Below is a small trained network, with its code and all its weights. Each question gives an input and a target symbol and asks what happens when units are switched off, that is, made to give their printed mean instead of their output.

import numpy as np


def w(rows, s, z=0):
    codes = np.array(rows[::2]) - 128.0
    scale = np.full(codes.shape[1], s)
    scale[-1] = z or s
    return codes * scale


def f(y):
    return y / 2 * (1 + np.tanh(0.7978845608 * (y + 0.044715 * y**3)))


def softmax(a):
    e = np.exp(a - a.max(-1, keepdims=True))
    return e / e.sum(-1, keepdims=True)


def log_softmax(a):
    a = a - a.max(-1, keepdims=True)
    return a - np.log(np.exp(a).sum(-1, keepdims=True))


def net(x, mask):
    ids = ['ΔΞΦβστω'.index(c) for c in x.split()]
    T = len(ids)
    res = E[ids] + P[:T]
    u = 0
    for l in range(2):
        r = res
        for j in range(3):
            rows = slice(3 * j, 3 * j + 3)
            q, k, v = (r @ M[l][rows].T for M in (Q, K, V))
            z = softmax(np.where(np.tri(T) > 0, q @ k.T / 3**0.5, -1e9)) @ v
            o = O[l][rows]
            res = res + np.where(mask[u + j], z, o[:, -1]) @ o[:, :-1]
        u += 3
        y = f(res @ A[l][:, :-1].T + A[l][:, -1])
        res = res + np.where(mask[u : u + 12], y, B[l][:, -1]) @ B[l][:, :-1]
        u += 12
    return log_softmax(res[-1] @ U[:, :-1].T + U[:, -1])


Q, K, V, O, A, B = {}, {}, {}, {}, {}, {}
E = w([
[111,227,144,106,123,171,122,127],'Δ',
[103,227,188,95,165,132,71,46],'Ξ',
[90,78,35,95,155,138,75,126],'Φ',
[88,170,80,83,107,247,183,168],'β',
[78,184,115,112,66,95,251,159],'σ',
[105,106,183,33,136,240,93,152],'τ',
[67,105,161,169,39,134,145,25],'ω',
],0.014)
P = w([
[224,179,109,130,123,210,104,1],'0',
[179,183,150,106,121,110,122,101],'1',
[143,152,159,101,99,110,119,123],'2',
[76,137,148,84,141,123,141,111],'3',
[34,114,139,58,130,110,121,118],'4',
[21,103,137,77,156,124,100,117],'5',
[27,92,134,97,163,92,83,131],'6',
],0.0059)
Q[0] = w([
[210,113,100,133,160,117,118,106],'0.h0',
[62,91,112,126,189,93,106,128],'0.h0',
[116,168,95,131,131,103,120,73],'0.h0',
[175,110,107,153,116,121,196,75],'0.h1',
[104,31,77,147,99,163,145,164],'0.h1',
[94,119,40,123,154,94,140,154],'0.h1',
[162,70,162,143,41,93,97,180],'0.h2',
[2,129,121,56,100,190,148,148],'0.h2',
[101,157,159,88,80,60,157,136],'0.h2',
],0.0072)
K[0] = w([
[26,140,195,117,145,136,162,150],'0.h0',
[137,103,99,123,155,99,134,181],'0.h0',
[143,126,74,54,157,154,172,182],'0.h0',
[180,199,188,205,94,119,172,145],'0.h1',
[141,90,92,156,90,111,162,193],'0.h1',
[111,78,53,195,151,81,180,63],'0.h1',
[217,172,145,152,150,191,61,88],'0.h2',
[2,43,178,92,155,146,108,133],'0.h2',
[108,8,81,101,175,132,119,124],'0.h2',
],0.0057)
V[0] = w([
[115,168,227,165,28,230,197,80],'0.h0',
[88,168,189,43,111,191,239,132],'0.h0',
[68,63,10,169,135,108,53,127],'0.h0',
[206,254,202,150,68,121,141,63],'0.h1',
[149,72,97,93,183,98,60,125],'0.h1',
[176,100,104,160,91,93,47,35],'0.h1',
[124,157,45,136,157,45,173,214],'0.h2',
[103,62,149,161,184,56,97,159],'0.h2',
[185,170,186,211,128,166,66,121],'0.h2',
],0.0048)
O[0] = w([
[254,196,123,90,69,142,154,113,254],'0.h0',
[148,226,133,78,139,137,108,103,226],'0.h0',
[42,102,134,168,140,192,163,147,107],'0.h0',
[189,168,148,164,139,54,139,56,178],'0.h1',
[77,150,179,138,157,126,130,168,85],'0.h1',
[130,155,88,128,194,125,125,161,138],'0.h1',
[77,124,107,197,143,77,111,214,9],'0.h2',
[89,95,199,144,157,65,185,174,33],'0.h2',
[201,63,85,125,174,131,122,106,101],'0.h2',
],0.0065,0.0048)
A[0] = w([
[52,138,199,135,188,176,129,251,134],'0.n0',
[166,92,71,95,137,125,65,118,252],'0.n1',
[82,172,118,91,233,43,82,102,127],'0.n2',
[147,115,85,125,143,159,112,72,216],'0.n3',
[151,164,152,75,141,177,120,134,72],'0.n4',
[101,90,143,187,142,112,123,152,114],'0.n5',
[139,103,115,105,128,221,244,123,169],'0.n6',
[136,107,168,156,203,127,68,60,140],'0.n7',
[187,254,169,142,85,122,106,87,199],'0.n8',
[166,143,224,75,121,191,91,154,123],'0.n9',
[107,71,149,89,160,157,33,87,172],'0.n10',
[62,172,164,131,107,126,156,148,209],'0.n11',
],0.0073,0.0022)
B[0] = w([
[166,143,164,106,139,172,253,135,140],'0.n0',
[49,82,36,56,184,158,113,85,156],'0.n1',
[125,214,110,114,207,102,188,219,137],'0.n2',
[129,100,64,55,143,83,129,94,174],'0.n3',
[192,87,139,62,122,128,147,193,171],'0.n4',
[97,37,134,179,202,184,117,214,124],'0.n5',
[246,137,95,154,47,69,130,139,166],'0.n6',
[110,199,121,143,92,20,245,136,139],'0.n7',
[170,185,188,77,181,125,102,84,250],'0.n8',
[208,53,175,53,98,27,198,179,171],'0.n9',
[8,96,87,135,128,51,198,138,162],'0.n10',
[135,165,203,204,83,206,200,118,146],'0.n11',
],0.0056,0.015)
Q[1] = w([
[171,85,113,170,161,73,74,122],'1.h0',
[83,39,89,102,173,199,137,181],'1.h0',
[65,201,99,187,94,119,136,112],'1.h0',
[89,146,74,39,136,165,149,82],'1.h1',
[110,217,159,87,110,60,102,3],'1.h1',
[130,91,138,116,172,59,82,69],'1.h1',
[54,119,125,89,104,137,239,142],'1.h2',
[151,51,160,180,136,65,79,171],'1.h2',
[51,145,165,241,155,178,186,250],'1.h2',
],0.0069)
K[1] = w([
[156,163,144,119,191,155,144,106],'1.h0',
[143,98,97,113,189,127,113,167],'1.h0',
[132,176,79,207,145,139,119,132],'1.h0',
[82,88,94,154,97,179,175,130],'1.h1',
[55,100,71,162,147,103,100,124],'1.h1',
[138,124,76,78,195,115,134,161],'1.h1',
[85,137,218,137,60,109,119,123],'1.h2',
[209,202,75,129,182,129,140,105],'1.h2',
[254,179,206,98,72,121,202,135],'1.h2',
],0.0078)
V[1] = w([
[111,163,94,106,52,117,121,136],'1.h0',
[135,66,132,132,66,113,193,179],'1.h0',
[93,124,83,109,159,132,113,130],'1.h0',
[170,118,44,148,96,148,118,232],'1.h1',
[147,210,166,176,115,78,187,191],'1.h1',
[160,198,171,125,67,26,227,132],'1.h1',
[76,163,184,142,39,119,127,15],'1.h2',
[82,136,3,157,120,130,63,106],'1.h2',
[114,42,151,120,56,58,164,113],'1.h2',
],0.0068)
O[1] = w([
[179,141,116,154,177,169,42,143,203],'1.h0',
[92,197,122,157,74,113,117,121,63],'1.h0',
[118,126,156,87,134,119,90,136,99],'1.h0',
[147,202,214,74,138,156,79,123,12],'1.h1',
[82,207,94,113,152,169,155,87,12],'1.h1',
[76,161,69,124,115,154,151,117,224],'1.h1',
[220,132,117,233,125,83,32,122,255],'1.h2',
[190,73,18,96,166,181,184,154,105],'1.h2',
[188,157,54,68,2,86,105,132,139],'1.h2',
],0.0069,0.008)
A[1] = w([
[122,151,179,66,162,148,79,197,144],'1.n0',
[87,224,158,132,127,113,81,108,161],'1.n1',
[98,91,87,96,173,59,171,163,114],'1.n2',
[129,129,174,92,159,43,34,185,193],'1.n3',
[160,146,123,154,121,222,150,145,171],'1.n4',
[171,160,179,107,125,170,135,211,62],'1.n5',
[167,153,45,137,67,171,91,77,92],'1.n6',
[2,143,161,82,185,169,217,75,58],'1.n7',
[163,98,173,73,133,144,166,119,129],'1.n8',
[109,175,33,124,207,194,130,122,255],'1.n9',
[130,140,78,125,99,171,234,145,108],'1.n10',
[106,146,133,178,71,118,196,140,159],'1.n11',
],0.0076,0.0027)
B[1] = w([
[113,197,135,111,139,234,200,194,161],'1.n0',
[53,93,82,93,152,128,96,36,186],'1.n1',
[122,182,119,134,106,28,191,202,174],'1.n2',
[182,200,110,203,78,178,187,130,180],'1.n3',
[123,98,102,192,178,156,64,84,147],'1.n4',
[146,189,48,120,110,171,112,172,152],'1.n5',
[90,178,168,129,156,117,164,227,251],'1.n6',
[246,96,136,94,106,153,79,253,159],'1.n7',
[143,63,169,138,181,140,143,42,205],'1.n8',
[61,115,102,170,217,92,53,119,182],'1.n9',
[58,179,128,188,76,107,191,15,161],'1.n10',
[179,71,147,188,110,123,8,163,145],'1.n11',
],0.0065,0.012)
U = w([
[59,148,133,45,71,67,195,126,24],'Δ',
[104,155,240,175,203,86,212,229,1],'Ξ',
[105,2,211,122,170,106,92,50,215],'Φ',
[53,161,70,183,184,169,129,93,131],'β',
[159,123,122,110,170,224,73,170,97],'σ',
[96,69,96,59,193,28,75,189,121],'τ',
[227,133,69,192,83,39,76,169,229],'ω',
],0.0053,0.0014)

Each question gives the input, a string of symbols that net reads in full, and the target symbol t.
The units are the heads (3 rows each of Q, K, V and O) and the neurons (one row each of A and B). Each row of codes is followed by its name. A weight is (code - 128) times the scale printed after its matrix; where a second scale follows, it is the last column's (O, A, B and U).
mask holds one flag per unit, layer by layer, with each layer's heads first. A switched-off unit (its flag False) gives its mean, the last column of its rows in O or B, instead of its output. The means were averaged over made-up inputs and are rounded, as every weight is.
A unit's drop is (log p(t) with every unit on - log p(t) with that unit switched off) / (log p(t) with every unit on - log p(t) with every unit switched off).
The circuit of an input: a set's keep is (log p(t) with only the set's units on - log p(t) with every unit switched off) / (log p(t) with every unit on - log p(t) with every unit switched off). Starting from the 12 units with the biggest drops (on a tie, the unit counted first), units are removed one at a time, each time the one whose removal leaves the highest keep (on an exact tie, the one counted first), for as long as the keep stays at least 0.8.
circuit, biggest first: the units of the circuit, biggest drop first
most important unit: the unit with the biggest drop
top k neurons: the k neurons with the biggest drops, biggest first
top k neurons in layer l: the k neurons of layer l with the biggest drops, biggest first
which heads matter: for each layer, one digit per head in row order, 1 if its drop is at least 0.15 and else 0, layers parted by /
input ω Δ Δ τ ω, target ω: circuit, biggest first : 1.h2
input τ ω Ξ Δ Δ Ξ, target τ: top 4 neurons in layer 0 : 0.n10; 0.n2; 0.n6; 0.n8
input β τ τ σ, target Δ: circuit, biggest first : 1.h2; 0.n9; 0.n10; 1.h1
input β σ Ξ, target β: top 2 neurons : 0.n6; 1.n1
input τ τ Φ β Φ, target σ: circuit, biggest first : 0.h1; 1.h1; 0.n9; 1.n0
input Φ τ Φ, target Δ: which heads matter : 110 / 001
input σ Φ Φ, target β: which heads matter : 111 / 001
input ω β σ Ξ, target β: which heads matter : 101 / 011
input ω σ σ τ Δ Δ, target Δ: top 3 neurons : 0.n10; 0.n1; 0.n8
input Ξ Φ Ξ, target Ξ: which heads matter : 000 / 010
input τ Φ Φ, target Δ: top 3 neurons : 0.n8; 0.n9; 0.n10
input Φ Ξ Φ Δ ω ω β, target ω: which heads matter : 100 / 001
input ω σ τ τ ω β, target ω: circuit, biggest first : 1.h2; 0.n6
input σ ω σ ω Ξ, target ω: circuit, biggest first : 1.h2
input β σ β Φ Φ Δ, target Ξ: which heads matter : 101 / 011
input Φ β ω β Δ ω Φ, target ω: which heads matter : 110 / 011
input ω Δ τ Δ, target Δ: which heads matter : 101 / 001
input β Ξ τ ω ω Δ, target ω: which heads matter : 000 / 001
input σ Φ Φ Φ Δ Ξ τ, target Δ: top 4 neurons in layer 0 : 0.n9; 0.n0; 0.n8; 0.n10
input τ Ξ σ Δ, target β: circuit, biggest first : 1.h1
input β σ ω ω Φ β, target β: which heads matter : 000 / 001
input τ Φ Ξ β Φ, target σ: top 3 neurons in layer 0 : 0.n8; 0.n2; 0.n9
input Φ σ β Φ, target β: which heads matter : 111 / 011
input β β Φ ω, target Φ: which heads matter : 000 / 011
input ω ω Ξ Ξ Ξ, target τ: top 3 neurons in layer 0 : 0.n10; 0.n6; 0.n2
input ω Φ Φ σ, target β: top 2 neurons in layer 1 : 1.n1; 1.n10
input τ τ β, target Δ: most important unit : 0.n9
input β ω Δ σ σ σ, target β: which heads matter : 001 / 010
